Below is a small trained network, with its code and all its weights. Each question gives an input and a target symbol and asks what happens when units are switched off, that is, made to give their printed mean instead of their output.

import numpy as np


def w(rows, s, z=0):
    codes = np.array(rows[::2]) - 128.0
    scale = np.full(codes.shape[1], s)
    scale[-1] = z or s
    return codes * scale


def f(y):
    return np.maximum(y, 0)


def softmax(a):
    e = np.exp(a - a.max(-1, keepdims=True))
    return e / e.sum(-1, keepdims=True)


def log_softmax(a):
    a = a - a.max(-1, keepdims=True)
    return a - np.log(np.exp(a).sum(-1, keepdims=True))


def net(x, mask):
    ids = ['αβεηθλμξπστφψ'.index(c) for c in x.split()]
    T = len(ids)
    res = E[ids] + P[:T]
    q, k, v = (res @ M[0].T for M in (Q, K, V))
    z = softmax(np.where(np.tri(T) > 0, q @ k.T / 2**0.5, -1e9)) @ v
    res = res + np.where(mask[0], z, O[0][:, -1]) @ O[0][:, :-1]
    y = f(res @ A[0][:, :-1].T + A[0][:, -1])
    res = res + np.where(mask[1:9], y, B[0][:, -1]) @ B[0][:, :-1]
    return log_softmax(res[-1] @ U[:, :-1].T + U[:, -1])


Q, K, V, O, A, B = {}, {}, {}, {}, {}, {}
E = w([
[101,146,153,181],'α',
[85,125,153,155],'β',
[118,156,80,150],'ε',
[33,68,187,27],'η',
[116,170,114,194],'θ',
[31,107,232,141],'λ',
[136,156,30,124],'μ',
[122,130,62,111],'ξ',
[79,159,203,206],'π',
[87,82,75,27],'σ',
[20,87,249,87],'τ',
[47,138,254,169],'φ',
[156,46,9,138],'ψ',
],0.0094)
P = w([
[189,42,1,184],'0',
[67,158,69,156],'1',
[64,132,98,146],'2',
[71,139,88,146],'3',
[51,108,122,149],'4',
[38,103,128,159],'5',
[44,121,110,150],'6',
[46,114,120,150],'7',
[39,132,121,163],'8',
[26,130,126,167],'9',
],0.0044)
Q[0] = w([
[3,82,68,173],'h0',
[142,123,138,138],'h0',
],0.12)
K[0] = w([
[139,1,109,200],'h0',
[122,134,128,123],'h0',
],0.076)
V[0] = w([
[126,182,133,253],'h0',
[145,228,38,97],'h0',
],0.027)
O[0] = w([
[180,206,107,28,5],'h0',
[209,4,73,29,52],'h0',
],0.014,0.0014)
A[0] = w([
[248,210,185,83,130],'n0',
[186,95,143,105,150],'n1',
[120,79,113,197,21],'n2',
[212,218,196,65,10],'n3',
[186,116,162,102,92],'n4',
[254,174,194,37,63],'n5',
[210,167,169,152,70],'n6',
[177,162,203,104,239],'n7',
],0.0099,0.012)
B[0] = w([
[100,88,114,55,242],'n0',
[85,120,136,197,225],'n1',
[165,99,162,45,195],'n2',
[4,114,238,161,215],'n3',
[125,118,130,179,159],'n4',
[223,191,161,170,224],'n5',
[130,77,144,111,148],'n6',
[216,133,21,108,255],'n7',
],0.023,0.0085)
U = w([
[105,93,99,195,255],'α',
[131,122,136,170,234],'β',
[156,132,47,82,148],'ε',
[217,150,116,139,102],'η',
[181,89,179,107,15],'θ',
[178,161,139,85,128],'λ',
[182,176,216,169,120],'μ',
[99,191,207,237,66],'ξ',
[132,164,202,113,80],'π',
[142,223,101,187,122],'σ',
[51,173,123,138,123],'τ',
[169,144,192,240,31],'φ',
[110,122,254,204,43],'ψ',
],0.0055,0.0066)

Each question gives the input, a string of symbols that net reads in full, and the target symbol t.
The units are the heads (2 rows each of Q, K, V and O) and the neurons (one row each of A and B). Each row of codes is followed by its name. A weight is (code - 128) times the scale printed after its matrix; where a second scale follows, it is the last column's (O, A, B and U).
mask holds one flag per unit, heads first, then neurons. A switched-off unit (its flag False) gives its mean, the last column of its rows in O or B, instead of its output. The means were averaged over made-up inputs and are rounded, as every weight is.
A unit's drop is (log p(t) with every unit on - log p(t) with that unit switched off) / (log p(t) with every unit on - log p(t) with every unit switched off).
The circuit of an input: a set's keep is (log p(t) with only the set's units on - log p(t) with every unit switched off) / (log p(t) with every unit on - log p(t) with every unit switched off). Starting from all 9 units, units are removed one at a time, each time the one whose removal leaves the highest keep (on an exact tie, the one counted first), for as long as the keep stays at least 0.8.
units of the circuit, in order: the units of the circuit, biggest drop first
unit that matters most: the unit with the biggest drop
k most important neurons: the k neurons with the biggest drops, biggest first
drop of u: that unit's drop, to one decimal
input η η σ λ φ φ μ θ, target ψ: units of the circuit, in order : (h0, n2)
input η φ φ ε λ, target ψ: 2 most important neurons : (n2, n7)
input τ λ μ θ λ ε σ, target ξ: units of the circuit, in order : (h0)
input φ ξ σ μ, target τ: 2 most important neurons : (n3, n0)
input θ φ π φ ξ φ φ ξ, target μ: units of the circuit, in order : (n5, n3, h0)
input λ π α π α, target σ: units of the circuit, in order : (h0, n7)
input ε μ φ λ α φ, target η: units of the circuit, in order : (n5, h0)
input ε μ η φ π σ, target η: units of the circuit, in order : (h0, n5)
input η ψ π, target α: 2 most important neurons : (n5, n1)
input θ η μ λ τ φ φ β π, target μ: units of the circuit, in order : (n5, h0)
input μ ψ φ, target α: units of the circuit, in order : (h0, n5, n1)
input ε ε π α μ, target η: 2 most important neurons : (n5, n3)
input φ λ ε θ, target τ: units of the circuit, in order : (n3, h0, n0, n7)
input σ μ π, target θ: 2 most important neurons : (n2, n3)
input β φ τ, target ε: unit that matters most : n7
input μ τ ξ, target φ: units of the circuit, in order : (h0, n5, n1, n4)
input π τ φ ε φ θ λ, target π: 2 most important neurons : (n3, n0)
input α τ μ λ α η θ σ θ σ, target λ: 4 most important neurons : (n0, n7, n5, n3)
input σ τ θ μ ε η τ, target θ: 3 most important neurons : (n2, n3, n1)
input α φ ε τ α η μ, target λ: most important neuron : (n0)
input μ ψ η β, target α: 3 most important neurons : (n5, n1, n2)
input θ ξ φ, target μ: 3 most important neurons : (n5, n3, n7)
input λ λ β σ λ, target σ: 2 most important neurons : (n7, n3)
input μ π τ, target φ: drop of n2 : 0.0
